Here is a tiny trained network, its code and every weight. The questions are about switching its units off for an input and a class, where a switched-off unit gives its printed mean instead of its output.

import numpy as np


def w(rows, s, z=0):
    codes = np.array(rows[::2]) - 128.0
    scale = np.full(codes.shape[1], s)
    scale[-1] = z or s
    return codes * scale


def f(y):
    return y / 2 * (1 + np.tanh(0.7978845608 * (y + 0.044715 * y**3)))


def log_softmax(a):
    a = a - a.max(-1, keepdims=True)
    return a - np.log(np.exp(a).sum(-1, keepdims=True))


def net(x, mask):
    res = np.array(x, float).reshape(1, 8) / 4 @ E
    y = f(res @ A[0][:, :-1].T + A[0][:, -1])
    res = res + np.where(mask, y, B[0][:, -1]) @ B[0][:, :-1]
    return log_softmax(res[-1] @ U[:, :-1].T + U[:, -1])


A, B = {}, {}
E = w([
[52,178,237,44,89,132,72,211,201],'x0',
[135,97,187,86,64,7,73,149,86],'x1',
[119,120,123,80,140,46,140,100,85],'x2',
[231,78,158,161,37,193,185,114,124],'x3',
[182,2,215,144,174,117,38,186,135],'x4',
[127,135,100,113,228,110,250,171,100],'x5',
[142,51,142,108,136,159,172,228,18],'x6',
[112,57,168,47,167,226,70,82,146],'x7',
],0.0076)
A[0] = w([
[139,94,106,125,210,208,152,117,126,12],'neuron 0',
[138,84,165,104,95,201,86,133,122,181],'neuron 1',
[85,122,94,88,216,160,85,142,100,169],'neuron 2',
[132,160,113,168,128,163,111,112,184,84],'neuron 3',
[131,115,109,151,154,121,119,94,129,52],'neuron 4',
[131,98,115,144,193,188,147,121,140,100],'neuron 5',
[135,101,120,135,193,191,146,114,129,206],'neuron 6',
[153,90,139,170,130,117,121,128,126,66],'neuron 7',
[101,116,89,79,129,148,167,135,54,158],'neuron 8',
[159,132,141,133,75,133,144,126,150,121],'neuron 9',
[130,152,86,131,149,105,151,125,119,177],'neuron 10',
[142,66,192,102,80,227,75,149,158,252],'neuron 11',
[128,124,94,118,129,156,151,109,110,101],'neuron 12',
[114,112,100,156,129,131,136,132,110,34],'neuron 13',
[74,217,136,56,128,125,148,119,155,71],'neuron 14',
[127,200,126,164,120,180,121,119,201,90],'neuron 15',
[130,77,162,60,142,48,106,136,109,18],'neuron 16',
[114,120,184,131,114,144,148,253,111,240],'neuron 17',
],0.018,0.002)
B[0] = w([
[193,110,67,158,139,148,166,145,123,222],'neuron 0',
[95,139,151,66,125,147,101,127,153,208],'neuron 1',
[53,132,161,89,115,97,102,107,126,206],'neuron 2',
[119,136,166,187,122,134,138,120,118,191],'neuron 3',
[139,143,160,96,134,119,137,162,124,157],'neuron 4',
[171,122,94,128,138,148,161,156,149,204],'neuron 5',
[253,152,138,105,122,105,129,134,110,210],'neuron 6',
[112,156,133,86,122,129,122,128,137,160],'neuron 7',
[151,149,149,179,101,157,115,119,151,201],'neuron 8',
[129,146,161,112,161,123,98,134,131,159],'neuron 9',
[133,126,171,113,110,154,92,116,125,187],'neuron 10',
[49,116,129,19,128,142,131,122,111,251],'neuron 11',
[135,124,120,159,109,128,123,141,123,172],'neuron 12',
[166,140,137,104,122,126,130,98,141,152],'neuron 13',
[139,135,154,88,74,223,123,110,126,223],'neuron 14',
[98,136,156,180,103,78,89,99,129,218],'neuron 15',
[133,134,129,185,164,63,124,131,124,203],'neuron 16',
[184,108,71,34,190,87,158,156,118,222],'neuron 17',
],0.021,0.019)
U = w([
[83,130,157,55,102,141,99,111,105,199],'0',
[129,102,105,161,186,1,145,166,98,105],'1',
[212,124,86,98,123,147,191,174,98,225],'2',
[114,58,43,205,118,136,200,152,136,20],'3',
[87,59,41,181,118,162,199,155,111,2],'4',
[170,154,144,242,83,106,141,102,128,96],'5',
],0.0094,0.0037)

Each question gives the input, the list of numbers given to net, and the class t.
The units are the neurons (one row each of A and B). Each row of codes is followed by its name. A weight is (code - 128) times the scale printed after its matrix; where a second scale follows, it is the last column's (A, B and U).
mask holds one flag per neuron, in row order. A switched-off neuron (its flag False) gives its mean, the last column of its row in B, instead of its output. The means were averaged over made-up inputs and are rounded, as every weight is.
A unit's drop is (log p(t) with every unit on - log p(t) with that unit switched off) / (log p(t) with every unit on - log p(t) with every unit switched off).
The circuit of an input: a set's keep is (log p(t) with only the set's units on - log p(t) with every unit switched off) / (log p(t) with every unit on - log p(t) with every unit switched off). Starting from the 12 units with the biggest drops (on a tie, the unit counted first), units are removed one at a time, each time the one whose removal leaves the highest keep (on an exact tie, the one counted first), for as long as the keep stays at least 0.8.
circuit, biggest first: the units of the circuit, biggest drop first
unit that matters most: the unit with the biggest drop
k most important neurons: the k neurons with the biggest drops, biggest first
drop of u: that unit's drop, to one decimal
input [-8,3,-1,-6,1,6,-7,4], class 2: unit that matters most -> neuron 15
input [-4,3,6,-1,-5,-7,4,4], class 5: 2 most important neurons -> (neuron 11; neuron 17)
input [5,-6,1,-7,3,3,8,4], class 2: 2 most important neurons -> (neuron 0; neuron 17)
input [2,7,-2,2,-5,0,3,-1], class 2: 2 most important neurons -> (neuron 15; neuron 11)
input [6,1,-1,-7,7,-5,8,-3], class 1: 3 most important neurons -> (neuron 16; neuron 17; neuron 14)
input [-1,8,7,-5,-1,-7,-5,2], class 5: 2 most important neurons -> (neuron 17; neuron 11)
input [-2,7,2,-5,-2,5,-2,-3], class 5: 2 most important neurons -> (neuron 11; neuron 16)
input [-4,7,-7,7,5,5,0,2], class 0: 2 most important neurons -> (neuron 11; neuron 1)
input [4,-7,5,-1,-6,7,-5,0], class 5: 4 most important neurons -> (neuron 11; neuron 15; neuron 1; neuron 17)
input [-1,-1,-5,-2,-5,4,-1,7], class 2: 2 most important neurons -> (neuron 0; neuron 5)
input [-7,5,-6,-7,-4,8,5,-2], class 5: 3 most important neurons -> (neuron 8; neuron 11; neuron 17)
input [-4,8,-5,-3,-1,1,-6,-8], class 5: 2 most important neurons -> (neuron 11; neuron 17)
input [-2,7,1,3,0,0,6,0], class 1: 2 most important neurons -> (neuron 16; neuron 14)
input [4,4,6,-6,7,5,-4,0], class 1: circuit, biggest first -> (neuron 16)
input [-8,-6,-7,8,-7,6,0,-5], class 5: 2 most important neurons -> (neuron 15; neuron 17)
input [0,-7,5,3,-2,1,-7,8], class 2: drop of neuron 6 -> 0.3
input [-6,0,2,5,-8,3,-8,-1], class 5: drop of neuron 11 -> 0.2
input [-1,1,5,7,-5,-3,-5,-8], class 5: drop of neuron 11 -> 1.1
input [6,-3,2,-8,6,5,2,-2], class 1: drop of neuron 17 -> 0.1
input [1,8,-2,-7,-2,-5,-1,-5], class 5: circuit, biggest first -> (neuron 11)
